Below are the code and all the weights of a small trained network. Each question names an input and a target symbol and asks about switching units off, where a switched-off unit gives its printed mean instead of its output.

import numpy as np


def w(rows, s, z=0):
    codes = np.array(rows[::2]) - 128.0
    scale = np.full(codes.shape[1], s)
    scale[-1] = z or s
    return codes * scale


def norm(h):
    return h / np.sqrt((h * h).mean(-1, keepdims=True) + 1e-5)


def f(y):
    return y / 2 * (1 + np.tanh(0.7978845608 * (y + 0.044715 * y**3)))


def softmax(a):
    e = np.exp(a - a.max(-1, keepdims=True))
    return e / e.sum(-1, keepdims=True)


def log_softmax(a):
    a = a - a.max(-1, keepdims=True)
    return a - np.log(np.exp(a).sum(-1, keepdims=True))


def net(x, mask):
    ids = ['ΔΛβγζθμξπτφ'.index(c) for c in x.split()]
    T = len(ids)
    res = E[ids] + P[:T]
    u = 0
    for l in range(3):
        r = norm(res)
        for j in range(2):
            rows = slice(2 * j, 2 * j + 2)
            q, k, v = (r @ M[l][rows].T for M in (Q, K, V))
            z = softmax(np.where(np.tri(T) > 0, q @ k.T / 2**0.5, -1e9)) @ v
            o = O[l][rows]
            res = res + np.where(mask[u + j], z, o[:, -1]) @ o[:, :-1]
        u += 2
        y = f(norm(res) @ A[l][:, :-1].T + A[l][:, -1])
        res = res + np.where(mask[u : u + 4], y, B[l][:, -1]) @ B[l][:, :-1]
        u += 4
    return log_softmax(norm(res)[-1] @ U[:, :-1].T + U[:, -1])


Q, K, V, O, A, B = {}, {}, {}, {}, {}, {}
E = w([
[94,186,66],'Δ',
[122,202,44],'Λ',
[42,250,137],'β',
[126,195,80],'γ',
[136,150,63],'ζ',
[154,150,242],'θ',
[63,222,97],'μ',
[158,150,235],'ξ',
[151,103,147],'π',
[90,164,80],'τ',
[140,196,72],'φ',
],0.017)
P = w([
[21,55,83],'0',
[157,176,123],'1',
[185,173,125],'2',
[136,168,179],'3',
[89,183,171],'4',
[162,175,140],'5',
[186,190,140],'6',
[154,170,131],'7',
[88,180,177],'8',
[1,201,137],'9',
[180,175,129],'10',
[74,165,166],'11',
],0.0084)
Q[0] = w([
[91,112,93],'0.h1',
[189,47,168],'0.h1',
[68,252,110],'0.h2',
[191,192,111],'0.h2',
],0.027)
K[0] = w([
[119,81,42],'0.h1',
[200,189,178],'0.h1',
[30,215,101],'0.h2',
[170,162,3],'0.h2',
],0.022)
V[0] = w([
[89,3,96],'0.h1',
[84,206,136],'0.h1',
[104,123,89],'0.h2',
[120,183,94],'0.h2',
],0.036)
O[0] = w([
[250,213,134,126],'0.h1',
[32,127,79,182],'0.h1',
[80,142,139,156],'0.h2',
[82,112,71,254],'0.h2',
],0.023,0.017)
A[0] = w([
[164,33,88,2],'0.n1',
[125,23,105,60],'0.n2',
[184,45,67,59],'0.n3',
[27,3,196,98],'0.n4',
],0.018,0.0029)
B[0] = w([
[200,172,113,137],'0.n1',
[165,135,169,171],'0.n2',
[164,73,119,130],'0.n3',
[121,4,173,254],'0.n4',
],0.027,0.016)
Q[1] = w([
[151,85,254],'1.h1',
[133,158,107],'1.h1',
[100,160,45],'1.h2',
[181,101,153],'1.h2',
],0.035)
K[1] = w([
[222,236,210],'1.h1',
[129,103,154],'1.h1',
[83,255,202],'1.h2',
[202,105,18],'1.h2',
],0.021)
V[1] = w([
[129,155,181],'1.h1',
[155,140,166],'1.h1',
[220,164,254],'1.h2',
[31,74,65],'1.h2',
],0.017)
O[1] = w([
[121,119,114,86],'1.h1',
[86,175,136,82],'1.h1',
[30,138,230,22],'1.h2',
[203,56,9,254],'1.h2',
],0.014,0.0038)
A[1] = w([
[207,186,180,245],'1.n1',
[251,26,168,166],'1.n2',
[195,113,122,253],'1.n3',
[202,111,188,88],'1.n4',
],0.031,0.0022)
B[1] = w([
[142,22,125,244],'1.n1',
[253,88,185,249],'1.n2',
[114,96,133,168],'1.n3',
[127,65,123,204],'1.n4',
],0.038,0.011)
Q[2] = w([
[156,78,129],'2.h1',
[197,99,217],'2.h1',
[253,153,65],'2.h2',
[123,16,150],'2.h2',
],0.031)
K[2] = w([
[110,95,181],'2.h1',
[153,153,251],'2.h1',
[181,184,217],'2.h2',
[3,210,146],'2.h2',
],0.033)
V[2] = w([
[70,40,22],'2.h1',
[152,6,226],'2.h1',
[152,32,132],'2.h2',
[79,97,111],'2.h2',
],0.015)
O[2] = w([
[137,252,133,228],'2.h1',
[149,68,46,249],'2.h1',
[91,145,103,229],'2.h2',
[108,166,127,173],'2.h2',
],0.02,0.011)
A[2] = w([
[22,40,146,210],'2.n1',
[136,43,52,255],'2.n2',
[5,120,92,35],'2.n3',
[111,190,142,214],'2.n4',
],0.029,0.0044)
B[2] = w([
[30,109,239,219],'2.n1',
[169,215,176,254],'2.n2',
[254,55,82,198],'2.n3',
[67,145,139,143],'2.n4',
],0.033,0.025)
U = w([
[107,194,105,162],'Δ',
[143,177,98,223],'Λ',
[115,12,36,21],'β',
[150,157,102,83],'γ',
[156,250,252,97],'ζ',
[53,132,158,119],'θ',
[154,127,87,3],'μ',
[37,119,174,133],'ξ',
[254,103,175,97],'π',
[87,245,163,174],'τ',
[156,168,97,215],'φ',
],0.0093,0.0035)

Each question gives the input, a string of symbols that net reads in full, and the target symbol t.
The units are the heads (2 rows each of Q, K, V and O) and the neurons (one row each of A and B). Each row of codes is followed by its name. A weight is (code - 128) times the scale printed after its matrix; where a second scale follows, it is the last column's (O, A, B and U).
mask holds one flag per unit, layer by layer, with each layer's heads first. A switched-off unit (its flag False) gives its mean, the last column of its rows in O or B, instead of its output. The means were averaged over made-up inputs and are rounded, as every weight is.
A unit's drop is (log p(t) with every unit on - log p(t) with that unit switched off) / (log p(t) with every unit on - log p(t) with every unit switched off).
The circuit of an input: a set's keep is (log p(t) with only the set's units on - log p(t) with every unit switched off) / (log p(t) with every unit on - log p(t) with every unit switched off). Starting from the 12 units with the biggest drops (on a tie, the unit counted first), units are removed one at a time, each time the one whose removal leaves the highest keep (on an exact tie, the one counted first), for as long as the keep stays at least 0.8.
units of the circuit, in order: the units of the circuit, biggest drop first
most important unit: the unit with the biggest drop
k most important neurons of layer l: the k neurons of layer l with the biggest drops, biggest first
heads that matter: for each layer, one digit per head in row order, 1 if its drop is at least 0.15 and else 0, layers parted by /
drop when u is switched off: that unit's drop, to one decimal
input β π γ γ π Δ ξ π φ, target β: units of the circuit, in order : 0.h1, 1.h2
input ξ ξ π ζ, target ξ: heads that matter : 01 / 00 / 00
input β π π ζ μ Λ ζ Λ β β β, target β: heads that matter : 10 / 01 / 00
input τ ζ π ξ π Δ τ β ξ μ, target τ: heads that matter : 10 / 00 / 10
input ξ ζ β, target ξ: most important unit : 0.h2
input ζ φ μ ζ φ τ β, target ζ: heads that matter : 10 / 01 / 00
input π π ζ π Δ β π ξ, target ξ: units of the circuit, in order : 0.h1, 2.n1
input π π ζ θ, target ξ: units of the circuit, in order : 0.h1, 2.n1
input τ β ξ β γ, target τ: heads that matter : 11 / 00 / 10
input ζ π π π β π π β ζ γ γ, target ζ: units of the circuit, in order : 2.n3, 0.n4
input ζ π π ζ, target ζ: heads that matter : 11 / 01 / 00
input μ τ β τ β τ ξ Δ τ π, target ζ: heads that matter : 11 / 11 / 00
input β φ π π π Λ μ β ζ π μ, target β: heads that matter : 10 / 01 / 00
input β ζ ζ π β ξ β ζ, target β: heads that matter : 11 / 01 / 00
input ξ γ β π β τ, target ξ: most important unit : 0.n4
input μ π π β θ, target ξ: heads that matter : 10 / 00 / 00
input τ ζ β, target τ: 2 most important neurons of layer 2 : 2.n3, 2.n4
input ζ ζ τ, target ζ: 2 most important neurons of layer 2 : 2.n3, 2.n2
input ζ π π φ π Δ ξ ξ Δ θ β, target ζ: drop when 2.n2 is switched off : 0.3
input θ φ β π ξ Λ, target ξ: drop when 0.h2 is switched off : 0.3
input ξ Δ Δ, target ξ: drop when 0.h2 is switched off : 0.2
input ξ β ξ ξ γ, target ξ: drop when 1.h2 is switched off : 0.1
